[[124 109 152 117]
 [110 146 113 136]
 [129 151 124 150]
 [113 111 143 119]
 [154 118 123 125]
 [137 110 126 103]
 [141 110 106 120]
 [126 126 104 138]]
->
[[110 146 113 136]
 [113 111 143 119]
 [124 109 152 117]
 [126 126 104 138]
 [129 151 124 150]
 [137 110 126 103]
 [141 110 106 120]
 [154 118 123 125]]

[[142 133]
 [125 105]
 [ 98 124]]
->
[[ 98 124]
 [125 105]
 [142 133]]

[[132 136 125 137 132 126 135 122 155 118 127 128]
 [129 118 132 123 130 129 130 129 124 132 132 127]
 [136 135 134 134 135 125 126 120 129 130 128 131]
 [114 130 121 133 134 127 132 126 137 121 132 146]
 [123 131 122 130 121 131 133 128 142 140 127 113]
 [121 128 141 126 126 131 123 130 128 129 129 121]]
->
[[114 130 121 133 134 127 132 126 137 121 132 146]
 [121 128 141 126 126 131 123 130 128 129 129 121]
 [123 131 122 130 121 131 133 128 142 140 127 113]
 [129 118 132 123 130 129 130 129 124 132 132 127]
 [132 136 125 137 132 126 135 122 155 118 127 128]
 [136 135 134 134 135 125 126 120 129 130 128 131]]

[[143 125 131 129 123]
 [124 121 134 113 117]
 [122 118 140 130 123]
 [137 120 124 105 107]]
->
[[122 118 140 130 123]
 [124 121 134 113 117]
 [137 120 124 105 107]
 [143 125 131 129 123]]

[[123 157 110 114 139 135 126 141]
 [110 155 116 116 150 114 151 115]
 [149 152 117 113 113 104 138 127]
 [153 131 149 110 104 111 128 138]
 [121 139 144 119 133 102 134 134]
 [150 130 154 120 105 135 103 109]
 [105 144 144 115 147 116 107 137]]
->
[[105 144 144 115 147 116 107 137]
 [110 155 116 116 150 114 151 115]
 [121 139 144 119 133 102 134 134]
 [123 157 110 114 139 135 126 141]
 [149 152 117 113 113 104 138 127]
 [150 130 154 120 105 135 103 109]
 [153 131 149 110 104 111 128 138]]

[[132 126 141 131 122]
 [136 130 129 117 125]
 [125 106 121 120 126]
 [139 116 139 122 123]
 [121 144 128 114 118]
 [133 116 136 122 132]
 [129 142 152 110 135]]
->
[[121 144 128 114 118]
 [125 106 121 120 126]
 [129 142 152 110 135]
 [132 126 141 131 122]
 [133 116 136 122 132]
 [136 130 129 117 125]
 [139 116 139 122 123]]

[[151 123 149 115 143 119 120 130 142 126 149]
 [144 147 143 117 152 117 120 155 141 118 139]]
->
[[144 147 143 117 152 117 120 155 141 118 139]
 [151 123 149 115 143 119 120 130 142 126 149]]

[[105 126 101 134]
 [113 102 127 137]
 [112 145 145 141]]
->
[[105 126 101 134]
 [112 145 145 141]
 [113 102 127 137]]
---
[[141 129 157 100]
 [139 129 154 106]
 [123 132 106 124]]
->
[[124 106 132 123]
 [106 154 129 139]
 [100 157 129 141]]

[[127 133 134 121 111 121 125]
 [127 109 132 115 127 128 129]
 [128 110 131 121 130 122 143]
 [128 122 122 133 142 126 124]
 [127 138 131 122 117 158 127]]
->
[[127 158 117 122 131 138 127]
 [124 126 142 133 122 122 128]
 [143 122 130 121 131 110 128]
 [129 128 127 115 132 109 127]
 [125 121 111 121 134 133 127]]

[[130 154]
 [125 116]]
->
[[116 125]
 [154 130]]

[[135 139 134 119 136]
 [126 145 127 128 135]
 [145 139 122 133 123]
 [128 150 128 128 141]
 [122 132 128 121 135]]
->
[[135 121 128 132 122]
 [141 128 128 150 128]
 [123 133 122 139 145]
 [135 128 127 145 126]
 [136 119 134 139 135]]

[[113 114 143 141 130 131 120 115 126 117]
 [148 135 117 111 118 118 131 133 127 128]
 [134 148 125 117 119 126 143 139 147 142]
 [119 113 142 136 125 127 120 114 125 113]
 [112 130 128 141 145 144 132 135 130 139]
 [121 113 125 140 142 132 115 123 110 122]
 [110 125 130 146 152 152 135 136 125 136]]
->
[[136 125 136 135 152 152 146 130 125 110]
 [122 110 123 115 132 142 140 125 113 121]
 [139 130 135 132 144 145 141 128 130 112]
 [113 125 114 120 127 125 136 142 113 119]
 [142 147 139 143 126 119 117 125 148 134]
 [128 127 133 131 118 118 111 117 135 148]
 [117 126 115 120 131 130 141 143 114 113]]

[[123 115 130 124 139 140 120]
 [132 116 118 122 141 119 125]
 [106 138 149 131 116 134 133]]
->
[[133 134 116 131 149 138 106]
 [125 119 141 122 118 116 132]
 [120 140 139 124 130 115 123]]

[[148 106 150 109]
 [142 126 145 136]
 [115 130 134 134]
 [121 124 125 126]
 [112 131 133 132]
 [120 128 133 131]
 [138 139 136 117]
 [105 119 138 119]
 [133 140 112 137]
 [125 138 107 145]]
->
[[145 107 138 125]
 [137 112 140 133]
 [119 138 119 105]
 [117 136 139 138]
 [131 133 128 120]
 [132 133 131 112]
 [126 125 124 121]
 [134 134 130 115]
 [136 145 126 142]
 [109 150 106 148]]
